Each row is followed by its class.
[ 33 -43 -12  30   1 -20  15 -35   7  21 -25  27  35  41 -96   9  22  15
 -11  -9  34   5   0 -10  -5  27 -17   3   1 -23 -38  -5   9 -52  10  46
  17 -52  65] : Tisuf
[ 20 -36 -15  12  14   5  -3 -12  23  25 -41  24  20  25 -54  14   9  31
  12   4  -7  10  25 -45  18  23  15  -7  18   0 -39 -12  16  -6  -3  45
  33 -55  15] : dezol
[-80   7 -23 -37  14 -14 -16 -36 -55  -6  19  49 -56 -14  10  62 -43  13
  21  27  19  37  52   3  40 -18  12 -17  41 -14 113  -2 -29  11  82   2
 -11  54 -81] : Fudag
[-26 -23 -54   6  33 -28  24 -23   3  -2  19  26  20 103 -60  14 -24   9
 -35   7  17  -1  53  31  36  20  -6  19  42 -15  63 -36  21  -7 -24  79
  29 -27   6] : dezol
[-11 -35 -37  -2 -32 -20 -26 -16 -28 -24  -8   0  -7 -30 -37   5  14  18
  -2   8 -30  -4   7 -24  -1  36  -6 -36 -41  13 -45 -30  11 -35  12  57
 -15  22   0] : nupap
[ 54 -26  21 -36 -20  47  -3  53  34  15  25 -23  25  11  33 -58  73  42
  15  -1  15  -1  36  96 -68  29  60  34  32   6 -21  12  37  70 -39 -53
 -31 -59  -6] : reki
[ -1   8  39  -4  42  24  16 -31   0  40  10  24   8  20  26  13  -2   8
  10  11  70  16  10  63  15 -42   7  37  75 -27 100  11  -4  59  41 -51
   6 -35  -8] : Danop
[ 55 -61  21   6  50  16  11   5  63  25 -29   6  67  40 -98 -45  41  19
 -24 -13 -24 -38  14 -27  -8  28   6  -4   9 -26 -64   1  29 -25 -77  49
  51 -85  45] : reki
[  7 -28  18   1  14   8  -1 -39  -9  25  -8  11  16 -12 -31  11  13   6
   3  -7  32   0   1  -7   6  -3 -14 -12   6 -19  17  -1 -16  15  42  -8
  17 -22  18] : bam
[ -9 -46  28 -42  21  12 -13 -39  -8 -14   8  28  42 -42 -22 -22  33   8
 -16   5 -19 -31  25  36 -13  31 -36 -28 -22 -34  27   7  -1   1  -5  15
  23   4 -41] : nupap
[ 64 -27  51  -7  61   8  15 -38  47 -14 -47  18  82  -9   3 -42  55 -50
 -30 -26  -2 -32 -29  31 -41   8 -48  12 -28 -34  -2  30 -12 -60 -48   6
  28 -33 -27] : Danop
[ 23  12  84 -28  -3  36 -22  -5  -1  40   4  24  -5 -90  47  12  23 -14
  28 -20  20  22 -31 -19  -8 -51  -4 -14   3 -23 -13  41 -34  27  68 -99
  -6  16 -21] : dezol
[ 34 -31  14 -20  15  22  15  13  21  -5 -13  -6  20  -3  23 -15  15 -15
  -9 -24   1 -10  16  35 -31   9  12   8  13 -14 -20  17 -19  10 -32 -10
   0 -13 -22] : Fudag
[-30  65  37 -32  21  14 -18  29 -11  22  62  29 -52 -12  45  21 -20   4
  21  -4  41  31   4  52   8 -66  39  24  54   6  95   9 -11  71  60 -70
 -38  35 -39] : Mam
[ -7   0   0   2  -4  -8   8 -15 -19  35  15  18  -5  28 -20  38 -10  26
  15   1  64  30  18   6  28 -28  24  12  48 -12  41 -17  -5  34  58 -14
 -10 -18  30] : reki
[-32  36 -13 -12 -43 -12 -14  -4 -48  20  92   9 -47  -5 -15  29 -12  20
   1  -3  42  35  -5  28  25 -23  17   7  19   1  28 -25   5  26  73 -17
 -49  42  29] : dezol
[-30  -7 -27  -6 -24 -14 -28 -24 -29  23  17  34 -33 -10 -63  37  -9  53
  36  24   9  35  35 -34  27  -3  30 -17  28   4  12 -27   9   3  71  19
  -9  -2   2] : Fudag
[ -3   0 -44 -18   4 -14 -12  33   2 -24 -14   8 -26  19  -2  10  -3  16
  -8  -5 -28  14  31  -6  -6  25  41   0   4  30  -8 -17   3 -11 -24  57
 -24   8 -32] : nupap
[ 29 -31  64   2  33  17   9 -53   4  30 -58  19  55 -47  12   3  26 -20
  13 -10  28  -9 -21 -22   4 -23 -38 -20  -6 -36   3  18 -32 -14  37 -39
  32 -15  -7] : reki
[ -9  44  29 -29  22  -7 -23  22  -1  -8   1  49 -22 -31  37  20   7 -10
  21 -22  31  43 -10  11  -5 -46  26  15  17  -2  65  16 -17  -9  50 -36
 -34  34 -61] : nupap
[ 33 -28  65 -44  -5  62 -17  36  27  48  52   7  23 -36  12 -36  60  41
  24  -4  32  -5  27  82 -45   0  36  15  39 -28  20  34  21 101   4 -90
  -7 -53  -4] : bam
[ -1 -34 -18 -48  32   5   8  41  20 -31  10  19  -6  37   1   3  -3  -3
 -14 -17 -16   6  60  42 -15  36  30   9  16  -4  22  11   3  25 -47  37
   2  -8 -45] : Tesog
[-32  29 -38  -8   9 -50 -12  20 -17 -44  -1  43 -44  11   5  50 -20 -35
  -2 -14   8  48  -8 -22  17 -23  10  -7 -14  14  40 -20 -26 -73  38  35
 -39  68 -50] : mev
[ 61 -39  38  -4  23  31 -13  16  46  29 -45  10  32 -13 -45 -19  41  17
   6 -18 -32 -16   6 -28 -21   6  13 -13   2  -9 -83  21   7   9 -38   0
  28 -63  27] : Mam
[ 10 -23  29 -16 -19  18 -11 -23 -19  27  11  22   0 -38 -16  27   9  25
  27  -5  34  20  14   3  -4 -15  11  -8  22 -25  -4  12 -17  32  62 -43
  -3 -11   9] : Fudag
[ -5   5  28 -18  10  -4  -8 -14  -9   7  -7  11 -12 -44  22  28 -10 -29
   4 -12  -6  12 -19 -28  22 -36  -9 -23 -10  -8  11   1 -35 -18  23 -15
  -5  40 -26] : Danop
[  5  12 -26 -10 -20 -21 -16  36  -2  -7  67  21 -28  38 -68  13  16  23
  -9 -22  36  33  12  32 -15   5  45  20  17   5   8 -15  14   0  23  16
 -44  -8  39] : bam
[-11   9  -2  -7 -21 -18 -11 -24 -20 -13  17  -1 -12 -38   7   5  -6 -33
 -18 -14 -19  -3 -24 -24   7  -7 -27 -31 -45  -2 -21 -11 -28 -45  16  10
 -16  60 -14] : dezol
[ -4 -25 -40   4  -7 -23 -12 -20 -12 -10 -27  10 -15  10 -38  38  -7  11
   0  10 -17  17  15 -42  23  16   8 -22  -9  14 -24 -25  -3 -36   7  63
   0  -1   2] : Danop
[  3  28  12  21  32 -30  -1 -27   8  -5 -22  29   8   1 -23  12  -7 -39
 -17 -24  20   6 -48 -36  22 -44 -21   3 -10  -3  27 -14 -23 -72  24  23
  -4  22  -6] : nupap
[ 44 -61  57   8  59  31  17 -48  46  49 -86  47  79   2 -46   0  24   4
  18  -2  20 -12   4 -35   0   3 -27  -3  12 -40 -10  32  -8 -10  -5 -14
  76 -86   1] : Tisuf
[ -6   7   3  -2  21 -11   7 -17  -8  -6 -13   3  -1  -5  25   1 -10 -25
 -15 -15  18  -2 -11  12   7 -25 -10   2   4  -4  38 -10 -22  -9  14   6
 -10  28 -22] : nupap
[-66 102 -35  -1  38 -63  -4  12  -1 -32  37  52 -62  41   7  54 -74 -67
 -11 -23  11  49 -34 -43  63 -75  14  11   8  19 112 -39 -36 -80  43  50
 -33  93 -77] : dezol
[ 32 -29 -18  16 -13 -18   3  -3  12  10  -1  21  20  35 -79  21  15  16
   0 -19  29  23   6  -3  -5  14  16   6  16 -13 -45  -7   4 -39  16  31
  -3 -33  41] : Fudag
[-21  11  77 -46  34  21 -25 -15  -9  16  32  48   4 -77  19   0  21  -5
  14   6   4   3 -11   7   6 -45 -24 -17   0 -29  67  18 -19  21  47 -68
   6  30 -51] : mev
[ 36 -11  74 -42  46  47 -13  45  49  32 -45  38  10 -32  38  17  15  -1
  27 -26  -7  18  23  -5 -14 -31  36  -6  36 -18  -6  56 -32  55 -10 -69
  18 -33 -51] : Mam
[ 67 -27  73 -16  34  28  -8  21  50  24 -28  44  51 -27 -32 -10  56   1
   5 -32   3   6 -17 -20 -30  -6  -1   5   1 -30 -47  40  -8 -14 -15 -36
  22 -59  12] : mev
[ -5  32  47 -28  21   9 -27  10   3   3 -40  16 -28 -99  62   4  -1 -45
  23 -13 -45  11 -40 -67  -2 -54  -5 -37 -44  18 -12  14 -44 -38  25 -46
 -11  64 -78] : Tisuf
[-23  38 -33 -19  -6 -40 -12  54  -4 -42   2  27 -69   5  27  61 -32 -34
  18 -29  21  70  -5 -26  12 -23  47   8  -2  35  15   1 -25 -34  40  11
 -55  60 -46] : Tesog
[ -28   -8  -39   12   46  -51    3  -51    2  -39  -42   37   19   22
  -45   24  -26  -44  -21   -6  -19   -3   -4  -52   30   -8  -33  -23
  -33  -13   40  -25  -25 -110   -7   87   22   39  -59] : Fudag
[ -7 -67 -14 -14  27   0   0 -22   7  -3 -30  31  28  22 -56  25   3  15
  -1   3  -5  -6  54 -10  12  37  -3 -26   9 -29  22   1  -7   4  -9  43
  46 -32 -14] : bam
[-62  28 -26 -59   8 -24 -17  -7 -32 -44  91  22 -28  -1   9 -16 -11 -14
 -34   5 -27  -6  30  59  -4  13 -10  -6 -21  -3  91 -23  -2 -12  -3  36
 -30  81 -77] : dezol
[-105   31  -23  -33  -46  -37  -36  -44  -86  -21  113   38  -50  -32
  -27   34  -22   27   13   40   22   27   17   22   46  -26  -22  -28
  -11   -3  106  -53    6   17   93  -11  -35   83  -19] : mev
[ 36  14  64  16  10  -7 -16  -5  20  36  12  26   9 -47 -63   5  23 -28
 -11 -32  -3  -3 -78 -74  16 -48 -24 -16 -24 -13 -47   1 -20 -75  24 -19
  -4  15  50] : mev
[ 54 -10  60 -10  24  38   7   2  33  26   2  -4  35 -11  14 -32  39 -14
  -9 -29  18 -22 -15  50 -32 -20  -2  14  16 -20 -19  23  -7  42 -18 -47
   3 -37  15] : Mam
[  0  29 -14  25  48 -47  16 -26  19 -21 -41  26  17  44 -12  17 -16 -56
 -26 -25  22   8 -33 -38  24 -34 -16   8 -10  -1  46 -18 -31 -99  -1  50
  -2  24 -28] : reki
[-48  49   8  17  12 -53 -18 -50 -25  15  27  52 -33 -23 -59  49 -38 -35
   3   0  22  21 -52 -72  56 -74 -29 -22 -15  -1  60 -29 -28 -86  90  11
 -10  71  -5] : Tisuf
[ 43  52  47  -7  41  24   0  48  47  33  -6  -2  -5 -16  44 -25   3 -15
   6 -31  -1   6 -24  -8 -15 -69  44  31  31  10  -2  18 -12  16 -27 -59
 -13  -6 -20] : Fudag
[-14 -35 -19  -7  44 -19   9 -22  15   0  -3  44  31  64 -88  10 -14  27
 -28   5  -3 -15  54  -9  31  18  -3   1  34 -21  47 -26  10  -9 -38  82
  44 -43   9] : nupap
[  1  -8  11 -22   9  21 -10  15   2  14   4   8 -18 -18  20 -11  21  26
  34  10  22  22  23  29 -12   2  30  14  22   9  19   9  24  48  23 -30
 -10 -17 -21] : Tesog
[ 33   3  -9  20  61 -24  33  -1  45 -31 -51   8  24  53  -1 -13  -2 -65
 -30 -40  14   0 -27   1  -7   0 -13  26 -12   2   9   5 -16 -75 -45  50
   8  -5 -20] : Tesog
[ 13  26  43 -36  10  25 -34  49  17   3   7  10 -28 -69  39 -17  20  -5
  14 -21 -30   6 -20 -20 -20 -34  39  -4  -4  17 -15  16 -12   5  -3 -40
 -34  32 -44] : nupap
[ 46 -37  27  13  18  22  -6  -4  26  25 -61   2  29 -25 -22 -21  31  16
  11 -11  -7 -13 -11 -38 -11  -1   5  -4   1  -5 -56   5   8  -4 -15   6
  20 -46  26] : nupap
[ 50 -81  44   9  33  32  16 -53  14  27 -81   5  71 -26 -16  -9  40  -7
   6 -14  19 -24   3  -7 -15  24 -41 -20 -11 -40 -25  22 -20   7   6 -13
  60 -61  17] : bam
[ -26  -47  -27   -5  -48  -29  -15  -46  -38   12   43   29   -9   -2
 -114   39   -8   32   -3   20   -7    0   23  -30   22   34  -20  -45
  -18  -12  -29  -34   -1  -25   51   57    6    7   46] : Tisuf
[ 28 -67  34 -21  -1  26 -25 -55  -9  10 -37  23  37 -66 -17 -10  62  29
  28  21  -5  -4  15   3 -26  34 -22 -27 -20 -20 -32  13   9   5  34 -12
  20 -41 -12] : Danop
[ 30 -41 -21 -15 -10   1 -10  -2   8 -31 -41 -12   8 -17  27  -9  34  -5
   0  -1 -24   0  15  11 -35  36  11 -13 -31  16 -49  -2  -1 -20 -28  25
 -13  -5 -33] : Danop
[ 66 -10  14  23   7  34  18  25  39  43 -39 -11  11  22  12 -14  20  22
  29 -22  47  18   1  12 -25 -21  53  45  62   7 -44   7   7  43  -2 -38
  -7 -73  39] : Fudag
[ 34 -19  33  -7  37  -1 -10  -7  22  -7 -50  37  35 -28 -19  -1  30 -22
  -8 -29  -6  -1 -22 -28 -16  -5 -17  -7 -20 -22 -14  22 -20 -60  -3  17
  10  -6 -23] : nupap
[  5 -43 -16  -3  -4 -14   6 -13  -2  -8 -12  -1   2   2 -45  14  -5  -9
 -14 -13 -11  -2   9 -23  12  27 -15 -26 -23 -10 -40  -5  -9 -25 -11  48
  11   3  20] : Tesog
[ -1   1 -58   6 -29 -17   3  16  -7 -10  53 -22 -23  48 -37  -9  -1  23
 -14   2   9   6  16  39  -9  21  40  20  18  29 -18 -46  24   5  -7  46
 -41   0  22] : Fudag
[ 100  -64   60    6   27   54    6   12   64   60  -71    9   56  -14
  -47  -31   60   30   11  -25  -11  -16    2  -31  -42   16   19    2
   13  -18 -112   34    7   18  -41  -21   41 -113   53] : Tisuf
[ -2  14  10  -1  67 -27   3 -20  20 -22 -15  46  30  12 -24  -8  12 -44
 -29 -17  -3  -5 -26  -6   8 -18 -37   4 -18 -15  52  -7 -10 -80 -12  36
  12  17 -38] : mev
[  8  13  55  -5  53 -13 -20 -41  18 -10 -33  53  30 -53 -22  -2  17 -53
  -2 -23 -14 -13 -42 -37   3 -40 -49 -29 -42 -26  16  20 -29 -82  19  -4
  23  33 -40] : Mam
[-30   5 -20   5  15 -30  -2 -30 -19   0   9  44 -13  26 -43  37  -9   8
  16   5  58  40  11  14  30  -5  -2  12  20  -9  66  -6  12 -24  65  18
  -4   7  -3] : Tesog
[ 25  11  56  21  21  -2  -8 -26   7  33 -52  48   6 -46  -2  42  16 -24
  27 -18  47  38 -52 -64  20 -53 -21  -7   8 -16  -8  24 -35 -45  79 -50
   4  -6   7] : mev
[-15 -29 -29  -6  47 -21  18 -18  13 -23 -36  28  28  48 -12  20 -16 -20
 -26   2 -16  -7  34  -4  23  16 -20 -12   3 -10  40 -17 -17 -28 -38  58
  33  -2 -43] : mev
[ -2  -2  38   7   1  -9 -10 -56 -19  39  -3  22  -2 -41 -24  44 -11 -10
  15  -2  25  12 -34 -51  44 -50 -23 -24   2 -20  13 -10 -25 -11  73 -15
   9  15  19] : Danop
[ 39 -67  22  22  29  -3   7 -73  16  14 -75  39  70  -7 -76  14  25  -7
   4  -9  13 -10  -6 -46   4  14 -45 -22 -15 -45 -31  11 -17 -68  20  33
  56 -50   9] : Fudag
[ -7 -74 -22 -23  10  11   2 -36 -26 -17 -45  15  29  -9   4  -3  34  35
  32  34  10   7  63  54 -19  68 -18  -7  -2 -10  27   0  29  32  23  28
  26 -30 -40] : Tesog
[  6   5  62 -35  21  45   0  -5 -10  45   0  37  -3 -41  55   7  24  21
  37  -2  60  31  19  63 -20 -30  18  20  52 -26  63  39 -13  79  68 -96
  -9 -23 -34] : Tisuf
[ 24 -35  -7 -25  27  16  16   8  25 -15 -24  13  28  26  29  -8  12 -16
 -19 -19  -6  -4  38  42 -25  31   3   9  10 -16   5  15 -11  10 -41  21
  11 -25 -44] : dezol
[ -9  35 -15  -9   7 -32  -5  21  10   2  57  35 -29  38 -67  17 -11  -5
 -23 -21  11  23  -7  -3  11 -21  26  10   8   6  17 -19  -2 -43   8  33
 -31  17  12] : Tisuf
[ -4  -4   3 -22  -4   3   5  16 -10   8  59   9 -19  18 -27   8  -3  15
  -3 -10  30  15  21  48   4   1  18  17  29  -8  22  -3  12  41  16  -4
 -15  -6  28] : Tesog
[  0  10 -26  21  27 -16  19  -5  15  -1  11 -14  -4  45 -23 -23 -10 -13
 -16  -1  10  -8  -6  16  14  -3   4  22  11  20  18 -34  22 -10 -22  40
  -2  -6  18] : Tesog
[ 92 -56  81   5  44  47  21   5  71  28 -67   1  77 -25   6 -33  54 -34
   3 -36  15 -23 -29  -5 -39   8 -24   9  -3 -32 -81  65  -4  -2 -41 -46
  47 -77  15] : Tesog
[ 53  24  50  33  47  -3  19   7  55  37  -8   3  20  21 -48 -16   4 -44
 -18 -46  30  -1 -70 -41  15 -55  -7  26  11  -9 -29  10  -6 -46 -13 -10
  12 -26  58] : Tesog
[  9  29  37   0  57  -4   7 -13  25   8   3  34  11   6   0 -15  11 -33
   0 -18  47  12 -27  26   1 -44  -8  33  17 -17  70  17   2 -25  20 -25
  -1   0 -22] : Tesog
